Here is a tiny trained network, its code and every weight. The questions are about switching its units off for an input and a class, where a switched-off unit gives its printed mean instead of its output.

import numpy as np


def w(rows, s, z=0):
    codes = np.array(rows[::2]) - 128.0
    scale = np.full(codes.shape[1], s)
    scale[-1] = z or s
    return codes * scale


def f(y):
    return y / 2 * (1 + np.tanh(0.7978845608 * (y + 0.044715 * y**3)))


def log_softmax(a):
    a = a - a.max(-1, keepdims=True)
    return a - np.log(np.exp(a).sum(-1, keepdims=True))


def net(x, mask):
    res = np.array(x, float).reshape(1, 6) / 4 @ E
    y = f(res @ A[0][:, :-1].T + A[0][:, -1])
    res = res + np.where(mask, y, B[0][:, -1]) @ B[0][:, :-1]
    return log_softmax(res[-1] @ U[:, :-1].T + U[:, -1])


A, B = {}, {}
E = w([
[124,119,151,127,124,143,119],'x0',
[7,107,13,189,65,175,70],'x1',
[160,200,104,11,18,127,56],'x2',
[209,81,30,71,197,255,149],'x3',
[127,127,141,131,121,140,127],'x4',
[107,131,132,102,162,118,118],'x5',
],0.0082)
A[0] = w([
[150,98,101,123,167,188,155,59],'n0',
[89,106,181,153,84,39,142,38],'n1',
[67,105,84,121,137,122,113,131],'n2',
[216,145,213,91,166,76,227,125],'n3',
[141,176,127,102,109,146,81,216],'n4',
[138,142,135,73,95,127,116,162],'n5',
[160,88,96,111,152,168,144,31],'n6',
[141,139,108,83,88,101,118,1],'n7',
[129,98,115,131,103,119,136,154],'n8',
[125,130,169,186,131,93,79,173],'n9',
[98,172,150,154,116,67,158,51],'n10',
[4,126,63,178,98,180,125,104],'n11',
[132,137,125,58,73,112,129,53],'n12',
[177,117,110,121,137,149,151,30],'n13',
[111,110,122,188,191,120,154,64],'n14',
[95,100,154,218,206,135,204,48],'n15',
[151,147,102,117,147,187,141,78],'n16',
],0.014,0.0019)
B[0] = w([
[81,165,124,96,181,134,172,189],'n0',
[62,177,139,89,188,160,175,195],'n1',
[161,129,159,177,130,143,114,177],'n2',
[165,96,120,232,149,145,35,246],'n3',
[142,99,109,109,87,120,146,170],'n4',
[151,114,106,129,78,118,149,165],'n5',
[66,166,152,119,159,152,173,178],'n6',
[134,102,156,120,91,99,160,158],'n7',
[157,119,133,121,148,104,122,135],'n8',
[112,134,112,95,166,126,161,169],'n9',
[86,154,110,98,190,158,162,173],'n10',
[174,105,133,202,166,131,54,253],'n11',
[150,111,128,91,79,113,138,171],'n12',
[89,148,123,120,150,139,128,157],'n13',
[170,114,120,87,63,127,134,185],'n14',
[155,109,121,72,8,85,144,221],'n15',
[69,157,146,95,168,87,140,169],'n16',
],0.018,0.017)
U = w([
[172,93,134,226,152,133,71,112],'0',
[166,90,118,75,10,73,183,254],'1',
[83,169,132,100,195,140,197,25],'2',
],0.011,0.0017)

Each question gives the input, the list of numbers given to net, and the class t.
The units are the neurons (one row each of A and B). Each row of codes is followed by its name. A weight is (code - 128) times the scale printed after its matrix; where a second scale follows, it is the last column's (A, B and U).
mask holds one flag per neuron, in row order. A switched-off neuron (its flag False) gives its mean, the last column of its row in B, instead of its output. The means were averaged over made-up inputs and are rounded, as every weight is.
A unit's drop is (log p(t) with every unit on - log p(t) with that unit switched off) / (log p(t) with every unit on - log p(t) with every unit switched off).
The circuit of an input: a set's keep is (log p(t) with only the set's units on - log p(t) with every unit switched off) / (log p(t) with every unit on - log p(t) with every unit switched off). Starting from the 12 units with the biggest drops (on a tie, the unit counted first), units are removed one at a time, each time the one whose removal leaves the highest keep (on an exact tie, the one counted first), for as long as the keep stays at least 0.8.
units of the circuit, in order: the units of the circuit, biggest drop first
k most important neurons: the k neurons with the biggest drops, biggest first
drop of u: that unit's drop, to one decimal
input [-6,5,4,-7,-2,1], class 2: units of the circuit, in order	(n1)
input [-2,2,5,-7,5,-5], class 2: 2 most important neurons	(n1; n15)
input [6,3,-4,-4,-7,7], class 1: 2 most important neurons	(n3; n15)
input [-4,3,-7,-7,-7,8], class 1: 4 most important neurons	(n15; n14; n0; n6)
input [-7,-1,-6,6,-5,-1], class 1: 4 most important neurons	(n15; n14; n1; n10)
input [-1,2,2,-4,-1,0], class 2: units of the circuit, in order	(n3; n15)
input [-5,-2,-4,0,8,-6], class 1: 2 most important neurons	(n11; n15)
input [3,-2,4,-4,-4,-4], class 1: 4 most important neurons	(n0; n11; n12; n6)
input [-8,-1,2,3,5,-7], class 2: 2 most important neurons	(n15; n11)
input [-8,-4,-8,-8,4,4], class 1: 3 most important neurons	(n15; n14; n0)
input [-7,6,-7,8,4,-7], class 2: 3 most important neurons	(n0; n6; n3)
input [-8,3,-6,5,8,2], class 1: 2 most important neurons	(n15; n14)
input [3,-5,-5,6,-6,6], class 2: 4 most important neurons	(n0; n11; n6; n16)
input [-6,-2,-8,5,-6,-8], class 1: units of the circuit, in order	(n15)
input [0,-7,7,-1,-7,5], class 0: 3 most important neurons	(n3; n15; n14)
input [6,-3,4,-5,-3,-1], class 2: drop of n15	1.1
input [0,-4,-7,0,-6,0], class 1: drop of n15	1.4
input [8,-1,-2,-8,-3,-3], class 2: drop of n14	0.0
